Look-ups in named tables: a row name and a column name give one cell, copied from the table.

zek =
fields: nis, zovum, mez, rim
gefinef: [32, -22, -40, 0]
mela: [42, -26, -37, 18]
sos: [27, 13, 41, 60]
gul: [18, -25, -37, 18]
votuvug: [13, -7, -34, -27]
duz: [44, -19, -40, -5]
nit: [10, 39, 60, 23]
dazinon: [-62, 45, 56, -2]
mov: [-16, -25, -21, 47]
fumiziv: [19, 30, 56, 42]
tik: [52, 30, 11, -47]
zubono: [-66, 25, 53, 48]
gezopi: [98, -14, -38, -19]

What is the nis of gezopi in zek?
98
What is the zovum of sos in zek?
13
What is the zovum of votuvug in zek?
-7
What is the mez of nit in zek?
60
What is the mez of sos in zek?
41
What is the rim of gezopi in zek?
-19
What is the rim of votuvug in zek?
-27
What is the mez of mela in zek?
-37
What is the mez of votuvug in zek?
-34
What is the nis of sos in zek?
27
What is the zovum of nit in zek?
39
What is the nis of dazinon in zek?
-62
What is the nis of mela in zek?
42
What is the mez of gul in zek?
-37
What is the rim of gul in zek?
18

kadibid =
|  | dafe | guzu | zevepi | nav | kal | lavur | pekeb | lepum | lal |
|---|---|---|---|---|---|---|---|---|---|
| roza | 50 | 12 | 42 | 20 | 49 | 51 | 44 | 50 | 49 |
| vuv | 50 | 29 | 50 | 39 | 50 | 54 | 47 | 50 | 46 |
| bufi | 50 | 80 | 56 | 74 | 52 | 47 | 55 | 48 | 47 |
| kuv | 49 | 10 | 40 | 21 | 45 | 54 | 42 | 50 | 50 |
| niforu | 52 | 8 | 37 | 18 | 47 | 54 | 40 | 50 | 47 |

What is the nav of niforu in kadibid? 18
What is the lal of vuv in kadibid? 46
What is the nav of kuv in kadibid? 21
What is the lepum of niforu in kadibid? 50
What is the lal of niforu in kadibid? 47
What is the guzu of kuv in kadibid? 10
What is the nav of roza in kadibid? 20
What is the guzu of bufi in kadibid? 80
What is the lepum of roza in kadibid? 50
What is the zevepi of roza in kadibid? 42
What is the kal of kuv in kadibid? 45
What is the lepum of bufi in kadibid? 48

Table nev
,dolus,sep,bunekev,sosobo,vidivo,gurip,fugazar,vub,ros,nuf
putuvum,161,170,20,169,24,105,197,199,67,117
ran,170,164,178,166,222,196,155,153,201,161
dubo,174,162,148,164,135,150,192,193,153,133
luvo,195,191,173,194,145,167,240,246,171,124

putuvum, gurip: 105
dubo, nuf: 133
luvo, vidivo: 145
putuvum, fugazar: 197
ran, nuf: 161
ran, fugazar: 155
dubo, vub: 193
Row with the largest vub: luvo

telen:
	kolamo	tipa	firifoz	tes	sebofo	puzav	falaza	dop	rabidol
nipeme	150	122	128	113	104	93	150	128	72
sutegin	170	129	145	142	129	128	142	143	146
zotip	76	97	122	134	161	171	112	128	153
rab	43	134	116	128	175	151	86	108	163
sagor	196	119	161	132	100	142	160	153	124
veb	97	140	121	106	118	133	116	110	99
vabo	111	151	120	119	127	108	121	126	99
dab	229	147	137	150	90	78	185	152	111
ras	178	125	143	142	112	147	154	146	139
labegu	46	119	116	119	147	185	92	120	136
sogator	214	139	141	137	83	85	185	152	81

What is the dop of zotip in telen? 128
What is the falaza of sagor in telen? 160
What is the puzav of labegu in telen? 185
What is the tes of sutegin in telen? 142
What is the puzav of zotip in telen? 171
What is the rabidol of nipeme in telen? 72
What is the sebofo of zotip in telen? 161
What is the tipa of sutegin in telen? 129

Table movapop
,gon,pubig
kog,22237,91233
lud,55395,51613
bez,58852,-70959
mabare,25403,57183
kotumo,-23501,25731
mebagas,-16997,-12746

gon of lud: 55395
gon of mabare: 25403
gon of kotumo: -23501
gon of kog: 22237
pubig of mebagas: -12746
pubig of kotumo: 25731
gon of mebagas: -16997
pubig of bez: -70959
pubig of kog: 91233
pubig of lud: 51613
pubig of mabare: 57183
gon of bez: 58852
Which row has the largest pubig? kog

sapib:
columns: tanuga, pekitoz, timo, folumuk, mubibom, vikinal, tedis, zov
dop: [78, 92, 205, 105, 95, 92, 64, 161]
zul: [77, 43, 118, 110, 81, 62, 109, 71]
bamati: [96, 102, 95, 102, 127, 69, 81, 80]
nir: [104, 92, 116, 119, 70, 107, 128, 111]
ligupu: [145, 104, 138, 96, 138, 139, 104, 102]

mubibom of bamati: 127
tedis of zul: 109
tedis of nir: 128
folumuk of zul: 110
vikinal of ligupu: 139
vikinal of bamati: 69
Which row has the largest zov? dop

Table pegitep
,rof,fisizog,mupini
kuv,49.6,23.4,73.3
bik,80.0,32.8,19.3
vebogom,79.6,49.9,59.1
vutugab,60.0,43.9,67.2
lomev,49.2,76.7,50.4
taneve,49.2,45.3,32.8
limok,25.7,67.4,66.3
kol,57.8,57.7,51.9
tobopek,38.3,63.1,45.8
duloto,43.9,66.4,64.5
ravetus,18.1,16.2,55.5
tob,75.1,34.5,15.4

taneve, mupini => 32.8
tob, mupini => 15.4
bik, rof => 80.0
tob, fisizog => 34.5
vutugab, mupini => 67.2
ravetus, fisizog => 16.2
tobopek, mupini => 45.8
ravetus, mupini => 55.5
tob, rof => 75.1
lomev, rof => 49.2
ravetus, rof => 18.1
limok, rof => 25.7
bik, mupini => 19.3

Table dibebe
columns: kimez, mufib, fiv, rudizog, fef, favom, sem, zegufu, zov, seb
kidogif: [156, 144, 129, 147, 104, 161, 129, 145, 124, 134]
lufeb: [184, 149, 161, 88, 211, 151, 158, 149, 206, 125]
saz: [148, 144, 79, 168, 125, 100, 91, 119, 98, 173]
desaf: [141, 147, 91, 153, 114, 139, 139, 146, 120, 153]
mupotet: [141, 152, 139, 147, 176, 129, 122, 148, 125, 140]
lobebal: [186, 130, 189, 147, 59, 175, 233, 146, 173, 111]
manolak: [145, 143, 124, 81, 183, 138, 136, 133, 190, 150]
muri: [173, 186, 158, 166, 88, 130, 187, 195, 105, 160]
mig: [153, 168, 179, 103, 235, 120, 155, 148, 196, 144]
zefot: [161, 153, 160, 146, 121, 146, 156, 148, 161, 136]
gotazu: [123, 127, 129, 142, 133, 168, 134, 134, 148, 148]

favom of mig = 120
favom of mupotet = 129
zegufu of saz = 119
zov of mig = 196
sem of lobebal = 233
seb of mupotet = 140
mufib of lufeb = 149
mufib of mig = 168
zov of zefot = 161
kimez of kidogif = 156
kimez of mig = 153
mufib of lobebal = 130

Table miki
fields: fad, pufode, rugekel, zum, las, kul, nif, pudebu, bokegad, nerev
lolam: [57.1, 57.8, 35.8, 49.3, 46.0, 62.3, 15.2, 67.6, 41.4, 48.9]
tilozi: [37.6, 3.6, 43.1, 42.6, 40.1, 63.3, 31.1, 80.9, 36.3, 39.4]
figebu: [43.3, 26.6, 55.9, 43.3, 64.9, 45.5, 45.6, 50.7, 59.4, 39.5]
lado: [44.0, 46.8, 42.8, 35.4, 51.9, 48.4, 39.3, 61.6, 40.6, 55.3]
padodod: [54.9, 67.0, 73.1, 34.4, 41.1, 43.4, 60.3, 47.8, 53.1, 68.3]

What is the las of lolam in miki?
46.0
What is the nif of tilozi in miki?
31.1
What is the bokegad of lado in miki?
40.6
What is the zum of tilozi in miki?
42.6
What is the fad of figebu in miki?
43.3
What is the pufode of lado in miki?
46.8
What is the kul of padodod in miki?
43.4
What is the nerev of lolam in miki?
48.9
What is the las of tilozi in miki?
40.1
What is the bokegad of padodod in miki?
53.1
What is the las of figebu in miki?
64.9
What is the rugekel of lado in miki?
42.8
What is the rugekel of padodod in miki?
73.1
What is the nif of padodod in miki?
60.3
What is the zum of lado in miki?
35.4
Row with the largest kul: tilozi

